Below is a small trained network, with its code and all its weights. Each question gives an input and a target symbol and asks what happens when units are switched off, that is, made to give their printed mean instead of their output.

import numpy as np


def w(rows, s, z=0):
    codes = np.array(rows[::2]) - 128.0
    scale = np.full(codes.shape[1], s)
    scale[-1] = z or s
    return codes * scale


def f(y):
    return np.maximum(y, 0)


def softmax(a):
    e = np.exp(a - a.max(-1, keepdims=True))
    return e / e.sum(-1, keepdims=True)


def log_softmax(a):
    a = a - a.max(-1, keepdims=True)
    return a - np.log(np.exp(a).sum(-1, keepdims=True))


def net(x, mask):
    ids = ['ΓΞΠΣΩβδεζηλμτφ'.index(c) for c in x.split()]
    T = len(ids)
    res = E[ids] + P[:T]
    r = res
    for j in range(2):
        rows = slice(3 * j, 3 * j + 3)
        q, k, v = (r @ M[0][rows].T for M in (Q, K, V))
        z = softmax(np.where(np.tri(T) > 0, q @ k.T / 3**0.5, -1e9)) @ v
        o = O[0][rows]
        res = res + np.where(mask[j], z, o[:, -1]) @ o[:, :-1]
    y = f(res @ A[0][:, :-1].T + A[0][:, -1])
    res = res + np.where(mask[2:10], y, B[0][:, -1]) @ B[0][:, :-1]
    return log_softmax(res[-1] @ U[:, :-1].T + U[:, -1])


Q, K, V, O, A, B = {}, {}, {}, {}, {}, {}
E = w([
[118,222,196,230],'Γ',
[123,200,127,180],'Ξ',
[71,153,116,81],'Π',
[102,221,68,170],'Σ',
[113,252,84,254],'Ω',
[121,153,150,68],'β',
[205,179,169,44],'δ',
[235,50,123,78],'ε',
[134,160,164,62],'ζ',
[222,96,160,83],'η',
[85,238,48,199],'λ',
[240,212,197,28],'μ',
[158,97,122,64],'τ',
[184,66,101,65],'φ',
],0.013)
P = w([
[11,11,195,46],'0',
[170,159,254,124],'1',
[173,175,197,130],'2',
[176,185,160,126],'3',
[176,178,131,126],'4',
[177,174,104,121],'5',
[179,177,98,127],'6',
[186,177,101,126],'7',
[190,171,94,132],'8',
[184,172,85,133],'9',
],0.0087)
Q[0] = w([
[128,83,203,45],'head 0',
[120,190,114,105],'head 0',
[198,188,114,163],'head 0',
[134,115,202,5],'head 1',
[154,209,117,168],'head 1',
[95,168,79,104],'head 1',
],0.013)
K[0] = w([
[233,240,119,137],'head 0',
[12,179,161,92],'head 0',
[96,97,158,39],'head 0',
[254,179,127,44],'head 1',
[50,17,89,157],'head 1',
[58,88,119,66],'head 1',
],0.0083)
V[0] = w([
[194,67,152,73],'head 0',
[71,104,34,107],'head 0',
[111,168,146,172],'head 0',
[38,166,45,162],'head 1',
[144,214,233,251],'head 1',
[142,129,93,164],'head 1',
],0.014)
O[0] = w([
[48,116,128,188,202],'head 0',
[249,140,196,146,71],'head 0',
[116,108,117,70,100],'head 0',
[158,223,140,140,10],'head 1',
[90,167,2,71,90],'head 1',
[100,195,178,108,72],'head 1',
],0.0092,0.011)
A[0] = w([
[94,72,110,119,128],'neuron 0',
[94,138,75,53,104],'neuron 1',
[71,99,207,109,124],'neuron 2',
[104,98,146,83,253],'neuron 3',
[164,52,187,10,94],'neuron 4',
[121,181,117,129,90],'neuron 5',
[229,129,192,166,165],'neuron 6',
[38,189,92,139,251],'neuron 7',
],0.012,0.0081)
B[0] = w([
[159,236,189,106,231],'neuron 0',
[44,86,193,153,224],'neuron 1',
[78,150,50,103,209],'neuron 2',
[255,61,98,102,236],'neuron 3',
[52,159,36,146,184],'neuron 4',
[84,180,121,43,148],'neuron 5',
[95,79,141,44,221],'neuron 6',
[206,118,82,169,252],'neuron 7',
],0.0091,0.014)
U = w([
[117,91,2,67,164],'Γ',
[223,124,74,104,235],'Ξ',
[252,93,174,97,131],'Π',
[149,173,151,75,181],'Σ',
[78,251,92,104,120],'Ω',
[119,138,177,146,168],'β',
[143,174,79,196,66],'δ',
[8,138,119,180,58],'ε',
[112,134,148,180,161],'ζ',
[96,148,123,236,110],'η',
[105,203,142,50,52],'λ',
[75,174,55,175,3],'μ',
[93,113,155,124,31],'τ',
[64,114,157,116,6],'φ',
],0.0094,0.0058)

Each question gives the input, a string of symbols that net reads in full, and the target symbol t.
The units are the heads (3 rows each of Q, K, V and O) and the neurons (one row each of A and B). Each row of codes is followed by its name. A weight is (code - 128) times the scale printed after its matrix; where a second scale follows, it is the last column's (O, A, B and U).
mask holds one flag per unit, heads first, then neurons. A switched-off unit (its flag False) gives its mean, the last column of its rows in O or B, instead of its output. The means were averaged over made-up inputs and are rounded, as every weight is.
A unit's drop is (log p(t) with every unit on - log p(t) with that unit switched off) / (log p(t) with every unit on - log p(t) with every unit switched off).
The circuit of an input: a set's keep is (log p(t) with only the set's units on - log p(t) with every unit switched off) / (log p(t) with every unit on - log p(t) with every unit switched off). Starting from all 10 units, units are removed one at a time, each time the one whose removal leaves the highest keep (on an exact tie, the one counted first), for as long as the keep stays at least 0.8.
circuit, biggest first: the units of the circuit, biggest drop first
unit that matters most: the unit with the biggest drop
k most important neurons: the k neurons with the biggest drops, biggest first
heads that matter: for each layer, one digit per head in row order, 1 if its drop is at least 0.15 and else 0, layers parted by /
input η Π δ δ Γ, target η: circuit, biggest first	(head 0; neuron 6)
input ε Π μ Π ε ε δ β Ω λ, target ε: heads that matter	11
input η η Σ Π Π, target Ξ: unit that matters most	neuron 6
input ε λ Ω ζ τ η β Ξ Γ, target ε: 3 most important neurons	(neuron 3; neuron 2; neuron 6)
input δ Π β η δ Γ λ η λ Ω, target δ: circuit, biggest first	(neuron 7; head 1; head 0)
input φ Ω δ ζ φ Γ Π Ω, target φ: circuit, biggest first	(head 1; neuron 6; neuron 7)
input φ β Ω λ Π Π Γ η Σ, target φ: heads that matter	01
input ε φ β λ Ω φ Π Ξ Ω, target ε: 2 most important neurons	(neuron 3; neuron 6)
input μ η ε φ μ Ξ β Ω Γ, target μ: circuit, biggest first	(head 1; neuron 7; neuron 3; head 0)
input δ λ τ Ξ Γ, target δ: circuit, biggest first	(neuron 7; head 1; neuron 6)
input Σ Π η Π μ η Ω Ξ, target Σ: circuit, biggest first	(head 0; head 1; neuron 3; neuron 6)
input μ ζ Γ, target μ: 2 most important neurons	(neuron 7; neuron 1)
input Ω φ β ε Π ε λ η Ξ Γ, target Ω: 2 most important neurons	(neuron 5; neuron 3)
input Ω Γ ζ, target Γ: unit that matters most	head 0
input η φ η ε Π Γ Σ β λ, target η: 2 most important neurons	(neuron 3; neuron 6)
input Ξ Ξ φ δ η Σ η η η Γ, target Ξ: 3 most important neurons	(neuron 1; neuron 0; neuron 4)
input η Ξ Ω β Γ Σ Ξ, target η: 2 most important neurons	(neuron 3; neuron 6)
input ε η Γ, target ε: 2 most important neurons	(neuron 2; neuron 3)
input η Π Γ δ Ω Γ Π Π Γ, target η: 2 most important neurons	(neuron 3; neuron 6)
input Π Π Ξ Ξ, target Π: circuit, biggest first	(head 0)
